Below is a small trained network, with its code and all its weights. Each question gives an input and a class and asks what happens when units are switched off, that is, made to give their printed mean instead of their output.

import numpy as np


def w(rows, s, z=0):
    codes = np.array(rows[::2]) - 128.0
    scale = np.full(codes.shape[1], s)
    scale[-1] = z or s
    return codes * scale


def norm(h):
    return h / np.sqrt((h * h).mean(-1, keepdims=True) + 1e-5)


def f(y):
    return np.maximum(y, 0)


def log_softmax(a):
    a = a - a.max(-1, keepdims=True)
    return a - np.log(np.exp(a).sum(-1, keepdims=True))


def net(x, mask):
    res = np.array(x, float).reshape(1, 6) / 4 @ E
    u = 0
    for l in range(3):
        y = f(norm(res) @ A[l][:, :-1].T + A[l][:, -1])
        res = res + np.where(mask[u : u + 4], y, B[l][:, -1]) @ B[l][:, :-1]
        u += 4
    return log_softmax(norm(res)[-1] @ U[:, :-1].T + U[:, -1])


A, B = {}, {}
E = w([
[44,102,136,163,86,123,115,92,133],'x0',
[122,97,236,75,129,91,60,130,226],'x1',
[136,49,105,101,80,120,141,255,118],'x2',
[129,166,164,220,85,242,187,170,210],'x3',
[128,165,174,121,117,84,169,132,111],'x4',
[203,131,92,177,32,74,85,117,135],'x5',
],0.0054)
A[0] = w([
[175,182,149,164,193,122,123,3,154,34],'0.n0',
[229,111,55,57,163,224,85,106,168,118],'0.n1',
[231,129,134,201,73,86,72,110,111,2],'0.n2',
[175,253,185,61,106,89,182,176,91,91],'0.n3',
],0.006,0.0044)
B[0] = w([
[132,99,86,78,102,155,153,147,163,254],'0.n0',
[96,106,177,145,89,124,123,83,121,237],'0.n1',
[1,203,85,177,142,124,44,143,118,208],'0.n2',
[116,74,139,133,84,169,89,82,114,229],'0.n3',
],0.014,0.0027)
A[1] = w([
[79,115,187,82,255,203,158,150,92,3],'1.n0',
[64,71,159,164,86,141,142,80,96,68],'1.n1',
[154,152,42,197,152,126,178,112,58,90],'1.n2',
[154,87,133,124,120,103,132,241,118,30],'1.n3',
],0.0084,0.0048)
B[1] = w([
[98,230,88,210,72,91,64,161,78,206],'1.n0',
[240,58,165,14,34,141,73,42,26,239],'1.n1',
[167,161,221,49,206,179,88,194,183,255],'1.n2',
[81,104,2,74,113,198,207,134,151,171],'1.n3',
],0.0098,0.0043)
A[2] = w([
[104,113,181,113,136,48,112,139,230,136],'2.n0',
[164,123,178,238,107,180,194,109,151,136],'2.n1',
[125,198,107,117,176,124,187,6,195,109],'2.n2',
[166,90,61,103,255,16,122,86,79,4],'2.n3',
],0.0078,0.0025)
B[2] = w([
[174,194,167,116,181,211,155,187,96,254],'2.n0',
[112,66,170,178,162,61,150,97,102,250],'2.n1',
[94,85,7,64,109,98,164,171,105,219],'2.n2',
[126,37,174,230,135,64,188,148,145,216],'2.n3',
],0.012,0.0026)
U = w([
[84,228,78,205,111,100,59,172,96,188],'0',
[130,102,2,69,99,139,192,154,168,169],'1',
[177,164,211,87,201,158,106,183,154,156],'2',
[140,56,182,224,148,68,182,110,145,196],'3',
[147,111,164,106,77,135,107,65,93,105],'4',
[173,100,134,99,76,144,87,72,106,77],'5',
[188,180,102,134,114,77,141,107,187,1],'6',
],0.012,0.0054)

Each question gives the input, the list of numbers given to net, and the class t.
The units are the neurons (one row each of A and B). Each row of codes is followed by its name. A weight is (code - 128) times the scale printed after its matrix; where a second scale follows, it is the last column's (A, B and U).
mask holds one flag per neuron, layer by layer. A switched-off neuron (its flag False) gives its mean, the last column of its row in B, instead of its output. The means were averaged over made-up inputs and are rounded, as every weight is.
A unit's drop is (log p(t) with every unit on - log p(t) with that unit switched off) / (log p(t) with every unit on - log p(t) with every unit switched off).
The circuit of an input: a set's keep is (log p(t) with only the set's units on - log p(t) with every unit switched off) / (log p(t) with every unit on - log p(t) with every unit switched off). Starting from all 12 units, units are removed one at a time, each time the one whose removal leaves the highest keep (on an exact tie, the one counted first), for as long as the keep stays at least 0.8.
circuit, biggest first: the units of the circuit, biggest drop first
most important unit: the unit with the biggest drop
k most important neurons: the k neurons with the biggest drops, biggest first
k most important neurons of layer l: the k neurons of layer l with the biggest drops, biggest first
input [4,-8,7,-5,4,-4], class 2: most important unit : 1.n2
input [6,6,-5,8,-7,-1], class 3: 3 most important neurons : (2.n1 1.n2 0.n3)
input [6,8,-1,-4,-4,2], class 2: 3 most important neurons : (2.n0 0.n3 0.n1)
input [4,8,6,-2,2,5], class 2: 2 most important neurons : (2.n0 1.n1)
input [5,8,-4,2,4,2], class 2: 3 most important neurons : (2.n0 0.n3 0.n1)
input [6,7,7,-5,2,-2], class 1: 4 most important neurons : (1.n3 1.n2 0.n1 0.n2)
input [-6,7,2,-1,-8,-2], class 5: 4 most important neurons : (0.n1 1.n1 1.n2 0.n0)
input [-8,7,2,-8,-8,7], class 3: circuit, biggest first : (2.n3 1.n1)
input [-6,3,-6,-8,3,8], class 0: 2 most important neurons : (0.n2 1.n1)
input [1,7,-4,-5,5,4], class 2: 3 most important neurons : (2.n0 1.n1 0.n1)
input [-7,-8,-8,-2,4,4], class 1: 3 most important neurons : (0.n0 2.n2 1.n1)
input [-8,2,6,6,1,-3], class 4: circuit, biggest first : (0.n3 1.n2)
input [7,-2,3,6,2,-8], class 0: 3 most important neurons : (1.n0 0.n1 0.n3)
input [-1,8,-3,5,3,-8], class 0: 2 most important neurons : (1.n0 1.n2)
input [1,7,-1,8,5,1], class 3: most important unit : 2.n1
input [-5,5,4,7,6,2], class 3: circuit, biggest first : (2.n1 1.n2)
input [-2,5,6,6,-6,-6], class 0: circuit, biggest first : (1.n0 1.n2)
input [-4,6,-8,2,-8,5], class 1: circuit, biggest first : (2.n2 1.n1)
input [-1,-2,0,1,-7,-6], class 5: circuit, biggest first : (0.n1 1.n1)
input [2,5,-2,-5,3,5], class 0: circuit, biggest first : (0.n2)
input [0,-4,-1,8,5,7], class 3: 2 most important neurons of layer 2 : (2.n1 2.n0)
